Here is a tiny trained network, its code and every weight. The questions are about switching its units off for an input and a class, where a switched-off unit gives its printed mean instead of its output.

import numpy as np


def w(rows, s, z=0):
    codes = np.array(rows[::2]) - 128.0
    scale = np.full(codes.shape[1], s)
    scale[-1] = z or s
    return codes * scale


def norm(h):
    return h / np.sqrt((h * h).mean(-1, keepdims=True) + 1e-5)


def f(y):
    return y / 2 * (1 + np.tanh(0.7978845608 * (y + 0.044715 * y**3)))


def log_softmax(a):
    a = a - a.max(-1, keepdims=True)
    return a - np.log(np.exp(a).sum(-1, keepdims=True))


def net(x, mask):
    res = np.array(x, float).reshape(1, 4) / 4 @ E
    u = 0
    for l in range(2):
        y = f(norm(res) @ A[l][:, :-1].T + A[l][:, -1])
        res = res + np.where(mask[u : u + 4], y, B[l][:, -1]) @ B[l][:, :-1]
        u += 4
    return log_softmax(norm(res)[-1] @ U[:, :-1].T + U[:, -1])


A, B = {}, {}
E = w([
[220,89,63,135,52,142,87,193,29,174],'x0',
[140,100,66,85,114,185,135,191,205,113],'x1',
[87,2,118,78,211,72,37,166,103,224],'x2',
[142,35,96,189,163,13,149,119,129,78],'x3',
],0.0081)
A[0] = w([
[142,146,86,125,64,255,148,137,175,79,19],'0.n1',
[71,129,143,91,158,86,126,88,146,113,105],'0.n2',
[147,99,100,190,110,51,154,142,65,105,2],'0.n3',
[192,128,50,162,73,223,162,160,172,132,113],'0.n4',
],0.0081,0.0046)
B[0] = w([
[130,181,213,46,107,102,29,94,225,48,240],'0.n1',
[166,152,69,226,76,139,181,217,164,160,212],'0.n2',
[107,116,104,255,111,206,149,98,125,137,180],'0.n3',
[184,105,78,53,57,97,118,146,188,61,253],'0.n4',
],0.0089,0.0048)
A[1] = w([
[63,252,178,133,135,239,166,34,174,133,50],'1.n1',
[2,108,121,122,231,90,204,129,240,80,6],'1.n2',
[119,116,44,127,125,87,155,19,225,143,133],'1.n3',
[175,149,149,198,120,19,203,27,47,87,2],'1.n4',
],0.0063,0.0029)
B[1] = w([
[4,123,133,71,1,151,202,174,54,193,245],'1.n1',
[241,173,144,119,180,10,222,174,247,209,254],'1.n2',
[128,130,107,143,211,78,97,205,70,173,192],'1.n3',
[139,134,183,72,227,173,94,85,102,61,205],'1.n4',
],0.0091,0.0046)
U = w([
[147,131,147,157,183,23,216,191,184,173,183],'0',
[3,162,184,113,64,163,211,145,104,184,119],'1',
[110,36,123,253,218,90,111,83,72,77,58],'2',
[107,109,116,133,159,170,99,117,181,183,1],'3',
[123,42,84,89,118,123,27,177,64,208,133],'4',
[194,55,56,195,51,140,153,143,91,72,51],'5',
[146,177,148,41,66,118,119,142,200,36,229],'6',
[151,167,190,149,150,166,161,68,41,43,101],'7',
],0.015,0.0038)

Each question gives the input, the list of numbers given to net, and the class t.
The units are the neurons (one row each of A and B). Each row of codes is followed by its name. A weight is (code - 128) times the scale printed after its matrix; where a second scale follows, it is the last column's (A, B and U).
mask holds one flag per neuron, layer by layer. A switched-off neuron (its flag False) gives its mean, the last column of its row in B, instead of its output. The means were averaged over made-up inputs and are rounded, as every weight is.
A unit's drop is (log p(t) with every unit on - log p(t) with that unit switched off) / (log p(t) with every unit on - log p(t) with every unit switched off).
The circuit of an input: a set's keep is (log p(t) with only the set's units on - log p(t) with every unit switched off) / (log p(t) with every unit on - log p(t) with every unit switched off). Starting from all 8 units, units are removed one at a time, each time the one whose removal leaves the highest keep (on an exact tie, the one counted first), for as long as the keep stays at least 0.8.
circuit, biggest first: the units of the circuit, biggest drop first
k most important neurons: the k neurons with the biggest drops, biggest first
k most important neurons of layer l: the k neurons of layer l with the biggest drops, biggest first
drop of u: that unit's drop, to one decimal
input [-6,0,-7,5], class 0: circuit, biggest first => 1.n2
input [-6,0,-8,5], class 0: 2 most important neurons => 1.n2, 1.n3
input [0,-2,-5,2], class 7: circuit, biggest first => 1.n4, 1.n2
input [2,-8,-6,-3], class 1: 2 most important neurons => 1.n1, 0.n4
input [1,-1,7,8], class 2: 2 most important neurons of layer 0 => 0.n3, 0.n4
input [0,-7,-5,8], class 2: 2 most important neurons => 0.n3, 0.n1
input [4,-4,-5,6], class 7: 2 most important neurons => 1.n4, 0.n2
input [-8,4,-4,-6], class 1: 2 most important neurons of layer 1 => 1.n1, 1.n4
input [-4,-7,-3,2], class 7: 2 most important neurons => 1.n4, 0.n1
input [8,-7,-7,8], class 7: 2 most important neurons => 1.n4, 0.n2
input [-4,1,-6,5], class 0: 2 most important neurons of layer 1 => 1.n2, 1.n3
input [0,-6,3,4], class 2: drop of 0.n4 => 0.0
input [2,-6,8,6], class 2: drop of 1.n1 => 0.1
input [-5,-3,-2,0], class 1: circuit, biggest first => 1.n1
input [-8,-4,-5,-3], class 1: drop of 1.n1 => 0.8
